Here is a tiny trained network, its code and every weight. The questions are about switching its units off for an input and a class, where a switched-off unit gives its printed mean instead of its output.

import numpy as np


def w(rows, s, z=0):
    codes = np.array(rows[::2]) - 128.0
    scale = np.full(codes.shape[1], s)
    scale[-1] = z or s
    return codes * scale


def f(y):
    return np.maximum(y, 0)


def log_softmax(a):
    a = a - a.max(-1, keepdims=True)
    return a - np.log(np.exp(a).sum(-1, keepdims=True))


def net(x, mask):
    res = np.array(x, float).reshape(1, 3) / 4 @ E
    y = f(res @ A[0][:, :-1].T + A[0][:, -1])
    res = res + np.where(mask, y, B[0][:, -1]) @ B[0][:, :-1]
    return log_softmax(res[-1] @ U[:, :-1].T + U[:, -1])


A, B = {}, {}
E = w([
[148,195,183,143,190,53,45,119],'x0',
[5,39,145,182,129,119,102,208],'x1',
[153,15,174,52,97,55,131,56],'x2',
],0.013)
A[0] = w([
[103,65,52,137,45,234,212,156,63],'N0',
[132,190,167,171,188,4,45,167,46],'N1',
[98,162,158,120,176,81,13,106,250],'N2',
[31,64,135,226,141,85,98,165,91],'N3',
[159,255,96,48,121,157,139,83,79],'N4',
[103,217,131,221,152,194,160,167,37],'N5',
[124,154,126,156,107,182,97,133,243],'N6',
[109,19,224,86,77,33,129,74,75],'N7',
[45,90,132,159,108,171,55,185,104],'N8',
[87,179,53,214,151,129,96,212,123],'N9',
],0.0097,0.012)
B[0] = w([
[132,78,217,156,99,199,101,73,230],'N0',
[159,120,196,167,88,241,59,129,207],'N1',
[98,105,140,191,85,146,192,175,251],'N2',
[246,151,74,214,119,70,131,61,229],'N3',
[186,112,88,170,149,81,171,82,205],'N4',
[146,143,200,71,249,110,73,156,213],'N5',
[43,159,155,113,131,73,235,158,224],'N6',
[108,135,170,37,205,103,145,169,224],'N7',
[165,137,93,188,161,106,178,129,217],'N8',
[93,107,148,111,163,86,108,164,247],'N9',
],0.012,0.017)
U = w([
[94,137,156,75,204,81,112,150,83],'0',
[199,146,68,162,138,76,132,75,110],'1',
[104,118,171,156,104,228,110,114,112],'2',
[8,127,98,115,73,73,177,136,252],'3',
[91,156,75,119,103,140,60,102,104],'4',
],0.016,0.015)

Each question gives the input, the list of numbers given to net, and the class t.
The units are the neurons (one row each of A and B). Each row of codes is followed by its name. A weight is (code - 128) times the scale printed after its matrix; where a second scale follows, it is the last column's (A, B and U).
mask holds one flag per neuron, in row order. A switched-off neuron (its flag False) gives its mean, the last column of its row in B, instead of its output. The means were averaged over made-up inputs and are rounded, as every weight is.
A unit's drop is (log p(t) with every unit on - log p(t) with that unit switched off) / (log p(t) with every unit on - log p(t) with every unit switched off).
The circuit of an input: a set's keep is (log p(t) with only the set's units on - log p(t) with every unit switched off) / (log p(t) with every unit on - log p(t) with every unit switched off). Starting from all 10 units, units are removed one at a time, each time the one whose removal leaves the highest keep (on an exact tie, the one counted first), for as long as the keep stays at least 0.8.
units of the circuit, in order: the units of the circuit, biggest drop first
unit that matters most: the unit with the biggest drop
top k neurons: the k neurons with the biggest drops, biggest first
drop of u: that unit's drop, to one decimal
input [1,3,1], class 3: units of the circuit, in order -> N5
input [4,8,-7], class 1: top 3 neurons -> N3, N8, N7
input [2,-3,-1], class 3: units of the circuit, in order -> N3, N5
input [2,4,1], class 1: top 2 neurons -> N3, N6
input [-2,-3,-4], class 0: top 2 neurons -> N3, N2
input [1,-7,-8], class 0: top 2 neurons -> N5, N3
input [7,6,-3], class 2: top 2 neurons -> N1, N2
input [3,2,-3], class 3: units of the circuit, in order -> N0, N7, N2
input [7,7,4], class 1: top 2 neurons -> N3, N0
input [-3,4,-4], class 0: top 4 neurons -> N9, N4, N5, N2
input [-5,-4,0], class 2: top 2 neurons -> N3, N0
input [-7,-5,7], class 0: top 2 neurons -> N7, N1
input [5,-4,3], class 2: top 2 neurons -> N3, N1
input [5,4,-2], class 2: units of the circuit, in order -> N1
input [-2,-1,-1], class 3: top 3 neurons -> N1, N3, N5
input [-1,-3,-5], class 0: top 2 neurons -> N5, N3
input [-7,-3,8], class 0: top 2 neurons -> N7, N1
input [3,7,2], class 1: drop of N3 -> 0.9
input [-3,8,6], class 1: drop of N3 -> 1.5
input [-4,-6,8], class 0: unit that matters most -> N7
input [8,-2,2], class 2: drop of N1 -> 0.2
